What each symbol does to the nodes:
b: PR->TB, NL->ZL, NS->PF, JG->TL, NM->PR, SB->NM, BP->BF, GP->QR, CD->CN, QP->MQ, SN->CD, PM->BZ, SR->SN, TB->JG, JD->PM, TG->SR, LG->GP, ZL->GG, JR->RQ, SL->SG, DL->HJ, GM->JD, MR->DL, SG->DJ, HN->BP, BZ->TC, GG->DQ, RQ->HN, MQ->NS, DJ->SB, LZ->GN, GN->GM, TC->NL, BF->SL, HJ->LG, PF->LZ, TL->MR, CN->QP, DQ->TG, QR->JR
z: PR->GM, NL->SL, NS->MR, JG->LZ, NM->JD, SB->PM, BP->GG, GP->CD, CD->GP, QP->HJ, SN->QR, PM->SB, SR->JR, TB->GN, JD->NM, TG->RQ, LG->CN, ZL->BF, JR->SR, SL->NL, DL->MQ, GM->PR, MR->NS, SG->TC, HN->DQ, BZ->DJ, GG->BP, RQ->TG, MQ->DL, DJ->BZ, LZ->JG, GN->TB, TC->SG, BF->ZL, HJ->QP, PF->TL, TL->PF, CN->LG, DQ->HN, QR->SN

In the rows, zero is written as 67.

The rows follow the links: the fewer symbols apart two nodes are, the more alike their rows tend to be.

Each row is also shifted at random along 2 hidden directions that mean nothing.

Name the node of each row.
[71,73,53,67,76,67,50,71,56,89,57,51,62,64,61,77,59,79,76,60,66,65,44,58,65,63,45,75,46,75,74,68,72,82,88,74,59,71,68,58,57,54,83]
node: DQ
[79,65,51,49,84,52,2,30,48,89,89,81,74,104,51,57,68,61,56,50,42,59,61,86,42,23,93,62,69,70,78,77,37,64,84,54,36,86,59,49,71,27,60]
node: NS
[58,83,44,80,77,63,74,99,64,70,58,54,44,72,58,106,87,75,78,60,66,79,68,56,67,42,66,62,42,75,46,67,55,85,92,62,79,90,50,80,68,82,96]
node: SG
[70,66,80,67,47,75,68,67,61,51,77,80,75,59,58,66,54,52,53,72,67,62,61,66,76,77,63,66,88,63,76,60,69,51,59,57,73,61,71,63,63,67,62]
node: TB
[81,72,73,80,65,66,73,69,69,68,69,75,69,65,61,61,49,67,61,58,72,57,41,66,59,78,44,77,65,64,78,60,80,54,58,64,58,52,68,72,73,58,77]
node: ZL
[76,66,58,74,85,62,62,72,59,87,57,55,66,68,61,72,57,80,75,56,71,60,44,63,58,76,46,69,47,65,71,76,73,63,73,75,55,58,69,64,67,64,81]
node: DL
[72,67,95,78,57,74,97,67,80,54,71,92,84,55,60,49,44,55,47,66,76,64,64,66,70,91,62,73,82,57,76,50,85,41,40,66,75,37,85,77,77,67,56]
node: TC
[59,63,88,56,64,71,115,78,90,60,49,62,63,47,89,56,67,67,84,82,87,72,91,66,72,94,80,62,90,61,67,60,70,62,41,80,76,57,68,83,69,99,46]
node: JR
[69,66,77,59,69,49,67,68,63,59,70,81,54,63,58,65,71,78,67,62,61,64,75,77,57,61,82,57,94,60,69,64,44,55,54,53,60,71,58,72,76,80,65]
node: HN
[62,65,49,57,78,72,35,44,58,87,68,55,75,75,72,71,67,74,74,66,59,65,53,73,73,60,67,72,53,75,75,84,85,78,89,75,59,73,75,48,50,41,66]
node: TG
[67,64,67,44,64,70,69,72,66,54,58,55,59,54,83,79,71,65,88,88,61,69,86,65,73,81,76,60,75,63,65,73,63,83,69,77,70,77,56,65,58,84,56]
node: QR
[64,69,49,85,84,60,69,48,84,88,73,77,71,93,60,45,80,65,53,38,77,70,59,67,55,45,69,71,57,79,69,74,73,66,71,66,65,53,78,81,69,45,64]
node: SL
[46,65,53,74,58,72,67,41,87,78,67,69,82,77,76,54,69,57,53,63,73,68,81,66,81,68,79,78,56,80,67,73,90,73,78,76,88,60,81,70,64,48,47]
node: GM
[81,68,82,55,73,58,68,77,62,52,70,75,58,62,71,65,75,71,72,64,65,70,77,77,55,67,80,55,86,58,68,68,39,55,64,65,55,70,60,70,71,85,64]
node: QP
[78,71,57,75,77,67,33,39,60,91,78,71,83,86,63,54,56,69,59,48,59,58,43,71,61,64,55,78,56,70,83,71,83,59,75,69,53,65,76,55,65,22,69]
node: GG
[53,73,71,67,36,79,68,61,67,52,65,70,77,63,69,66,62,53,58,78,66,70,75,66,90,73,71,78,63,65,61,56,74,71,73,63,82,68,68,59,60,58,55]
node: NM

Start, symbols taken left to right, then the node you end at.
Answer with the node's name.
[57,66,81,63,38,76,62,46,61,52,84,80,89,73,69,59,59,47,51,77,57,66,65,66,76,73,76,81,83,64,70,53,73,56,64,65,75,71,81,56,57,53,51]
b z z => TB
[84,66,74,75,85,64,67,60,68,82,66,69,71,71,66,54,52,79,63,61,74,63,35,64,60,79,42,68,63,59,78,70,76,48,61,74,58,48,80,77,71,62,72]
z z => MR
[48,75,59,65,48,80,76,100,73,54,67,59,51,57,63,93,82,60,75,80,72,79,73,56,84,59,68,67,51,76,47,63,63,88,85,57,90,92,59,61,65,81,89]
z z => SB
[60,59,56,58,69,74,45,40,63,79,60,50,80,69,70,62,63,67,74,81,57,70,71,73,76,70,74,78,60,77,81,81,83,81,78,86,68,75,81,45,48,44,57]
z b => RQ
[80,66,85,75,60,63,64,51,58,62,78,93,82,61,64,54,50,61,51,65,68,58,50,68,67,82,57,72,85,66,88,59,74,42,54,64,62,52,82,65,72,57,63]
z b z => TB
[72,69,91,66,68,54,125,106,84,48,47,63,44,38,81,73,73,84,84,79,86,76,84,64,65,88,67,56,93,50,53,54,54,60,34,64,77,54,52,95,77,121,67]
b b z => GG
[52,57,74,62,76,79,104,58,99,79,38,57,70,55,102,42,65,65,80,71,86,65,83,69,77,96,67,80,65,71,72,73,103,72,56,91,83,41,76,78,60,76,47]
b z => SN
[70,70,68,82,88,56,93,72,85,71,64,77,59,71,61,62,75,72,65,43,86,71,60,68,56,58,70,62,62,75,54,63,65,57,56,58,68,54,69,86,80,75,69]
z b => GG
[62,60,68,46,66,72,53,42,60,70,64,59,82,67,80,59,67,62,68,87,58,68,80,73,79,74,78,73,75,63,76,85,82,70,70,82,70,73,82,53,53,59,45]
b b z => LG
[77,64,70,58,80,58,37,65,54,69,78,73,55,88,63,77,75,66,68,56,54,66,67,81,48,47,79,55,85,57,72,70,39,58,69,55,42,78,51,62,73,61,71]
z z b => NS
[81,67,83,77,56,68,59,54,66,62,78,96,81,76,57,51,50,56,47,56,65,51,48,70,65,75,53,71,72,59,85,62,70,43,51,59,63,55,77,68,73,43,70]
b b z z => GG
[68,72,85,72,51,70,58,43,66,56,87,95,98,71,62,49,56,47,35,71,56,53,72,70,72,75,82,72,80,65,79,65,77,51,61,61,71,61,80,53,64,46,51]
z b z => PM
[58,59,85,79,43,78,99,56,85,48,69,75,88,56,74,56,62,52,52,75,77,66,81,58,84,91,68,79,79,68,73,60,90,60,50,76,90,51,86,76,72,74,45]
b z z => BZ
[50,72,41,66,57,77,47,56,60,73,74,66,70,83,63,75,77,49,66,68,60,67,74,63,79,43,78,77,45,73,56,66,69,86,102,64,77,90,67,59,58,46,73]
b b z => JD
[86,69,74,81,70,60,69,84,49,61,75,65,63,53,54,84,60,77,66,59,64,71,45,66,63,74,47,62,73,54,66,63,63,55,59,61,65,69,57,70,76,79,82]
z z b => MR
[64,58,59,72,88,72,57,18,90,102,55,71,92,81,81,25,52,57,63,57,76,51,60,74,62,82,63,92,50,80,97,88,106,58,67,94,66,37,94,65,63,22,45]
b b => GP
[57,69,44,81,76,63,90,61,91,91,56,64,59,70,75,59,83,76,69,47,88,69,61,60,65,63,65,66,58,71,57,64,75,74,62,69,79,57,68,83,73,65,64]
z z b => GN
